Below are the code and all the weights of a small trained network. Each question names an input and a class and asks about switching units off, where a switched-off unit gives its printed mean instead of its output.

import numpy as np


def w(rows, s, z=0):
    codes = np.array(rows[::2]) - 128.0
    scale = np.full(codes.shape[1], s)
    scale[-1] = z or s
    return codes * scale


def norm(h):
    return h / np.sqrt((h * h).mean(-1, keepdims=True) + 1e-5)


def f(y):
    return np.maximum(y, 0)


def log_softmax(a):
    a = a - a.max(-1, keepdims=True)
    return a - np.log(np.exp(a).sum(-1, keepdims=True))


def net(x, mask):
    res = np.array(x, float).reshape(1, 3) / 4 @ E
    u = 0
    for l in range(3):
        y = f(norm(res) @ A[l][:, :-1].T + A[l][:, -1])
        res = res + np.where(mask[u : u + 12], y, B[l][:, -1]) @ B[l][:, :-1]
        u += 12
    return log_softmax(norm(res)[-1] @ U[:, :-1].T + U[:, -1])


A, B = {}, {}
E = w([
[191,69,12],'x0',
[180,109,163],'x1',
[71,5,169],'x2',
],0.0028)
A[0] = w([
[158,145,128,156],'L0N1',
[197,56,108,54],'L0N2',
[4,201,32,31],'L0N3',
[77,163,90,201],'L0N4',
[100,129,108,16],'L0N5',
[177,118,93,57],'L0N6',
[159,156,184,131],'L0N7',
[101,178,89,56],'L0N8',
[253,132,199,107],'L0N9',
[253,131,192,7],'L0N10',
[106,116,215,112],'L0N11',
[66,129,102,49],'L0N12',
],0.0055,0.0015)
B[0] = w([
[113,119,134,170],'L0N1',
[54,191,113,208],'L0N2',
[180,2,223,210],'L0N3',
[171,136,178,202],'L0N4',
[120,166,142,130],'L0N5',
[78,147,78,170],'L0N6',
[95,167,147,210],'L0N7',
[141,123,162,166],'L0N8',
[186,80,196,225],'L0N9',
[137,32,174,190],'L0N10',
[36,150,57,254],'L0N11',
[180,140,163,153],'L0N12',
],0.0082,0.0022)
A[1] = w([
[126,163,161,25],'L1N1',
[123,172,187,67],'L1N2',
[155,186,179,253],'L1N3',
[50,67,192,136],'L1N4',
[235,166,143,43],'L1N5',
[85,217,47,36],'L1N6',
[174,135,40,48],'L1N7',
[232,240,137,42],'L1N8',
[110,129,253,132],'L1N9',
[155,104,50,57],'L1N10',
[224,53,77,62],'L1N11',
[103,158,126,79],'L1N12',
],0.0057,0.00051)
B[1] = w([
[125,145,89,150],'L1N1',
[132,156,67,175],'L1N2',
[71,97,149,176],'L1N3',
[174,108,144,253],'L1N4',
[112,50,143,166],'L1N5',
[189,149,173,154],'L1N6',
[93,171,98,154],'L1N7',
[56,42,167,165],'L1N8',
[174,153,3,250],'L1N9',
[99,175,129,156],'L1N10',
[175,155,57,178],'L1N11',
[144,142,135,144],'L1N12',
],0.011,0.0043)
A[2] = w([
[127,206,130,183],'L2N1',
[254,134,132,3],'L2N2',
[159,66,126,142],'L2N3',
[55,46,153,46],'L2N4',
[170,126,123,4],'L2N5',
[198,135,136,221],'L2N6',
[60,182,106,167],'L2N7',
[49,224,81,238],'L2N8',
[98,182,224,203],'L2N9',
[91,85,142,86],'L2N10',
[216,139,142,233],'L2N11',
[134,105,133,10],'L2N12',
],0.006,0.00046)
B[2] = w([
[105,132,101,176],'L2N1',
[237,104,216,226],'L2N2',
[126,55,98,231],'L2N3',
[1,18,146,201],'L2N4',
[157,109,148,161],'L2N5',
[189,99,163,190],'L2N6',
[170,165,83,195],'L2N7',
[158,216,37,251],'L2N8',
[214,196,134,140],'L2N9',
[66,76,136,166],'L2N10',
[209,108,183,201],'L2N11',
[113,121,104,147],'L2N12',
],0.0084,0.0029)
U = w([
[134,254,20,225],'0',
[199,58,149,228],'1',
[21,18,143,201],'2',
[174,158,210,119],'3',
[49,213,241,5],'4',
[45,207,164,4],'5',
[76,185,216,2],'6',
[60,217,232,6],'7',
],0.0088,0.0046)

Each question gives the input, the list of numbers given to net, and the class t.
The units are the neurons (one row each of A and B). Each row of codes is followed by its name. A weight is (code - 128) times the scale printed after its matrix; where a second scale follows, it is the last column's (A, B and U).
mask holds one flag per neuron, layer by layer. A switched-off neuron (its flag False) gives its mean, the last column of its row in B, instead of its output. The means were averaged over made-up inputs and are rounded, as every weight is.
A unit's drop is (log p(t) with every unit on - log p(t) with that unit switched off) / (log p(t) with every unit on - log p(t) with every unit switched off).
The circuit of an input: a set's keep is (log p(t) with only the set's units on - log p(t) with every unit switched off) / (log p(t) with every unit on - log p(t) with every unit switched off). Starting from the 12 units with the biggest drops (on a tie, the unit counted first), units are removed one at a time, each time the one whose removal leaves the highest keep (on an exact tie, the one counted first), for as long as the keep stays at least 0.8.
units of the circuit, in order: the units of the circuit, biggest drop first
unit that matters most: the unit with the biggest drop
top k neurons: the k neurons with the biggest drops, biggest first
k most important neurons of layer l: the k neurons of layer l with the biggest drops, biggest first
drop when u is switched off: that unit's drop, to one decimal
input [0,1,-4], class 2: units of the circuit, in order	(L1N8)
input [-4,-1,-5], class 2: units of the circuit, in order	(L1N8; L1N3)
input [2,5,6], class 2: top 4 neurons	(L1N9; L0N2; L0N4; L0N3)
input [3,2,-1], class 3: top 3 neurons	(L1N6; L0N2; L1N3)
input [7,7,-2], class 0: top 2 neurons	(L0N2; L0N6)
input [-6,-5,-7], class 2: units of the circuit, in order	(L1N8; L1N3)
input [-1,-3,-2], class 3: top 2 neurons	(L0N3; L2N2)
input [-1,0,-4], class 2: top 3 neurons	(L1N8; L1N3; L1N5)
input [-4,-6,-4], class 1: top 2 neurons	(L0N3; L1N9)
input [4,3,-6], class 2: top 2 neurons	(L0N11; L1N8)
input [-1,1,4], class 2: top 3 neurons	(L1N9; L0N11; L1N11)
input [-5,4,4], class 0: top 2 neurons	(L0N3; L0N11)
input [-2,4,-7], class 2: top 2 neurons	(L1N8; L0N3)
input [5,-2,2], class 0: unit that matters most	L1N4
input [-3,5,-6], class 2: 2 most important neurons of layer 0	(L0N3; L0N7)
input [6,-5,-7], class 2: drop when L0N8 is switched off	0.5
input [5,3,4], class 0: drop when L0N3 is switched off	1.6
input [6,-3,5], class 0: drop when L0N3 is switched off	0.3
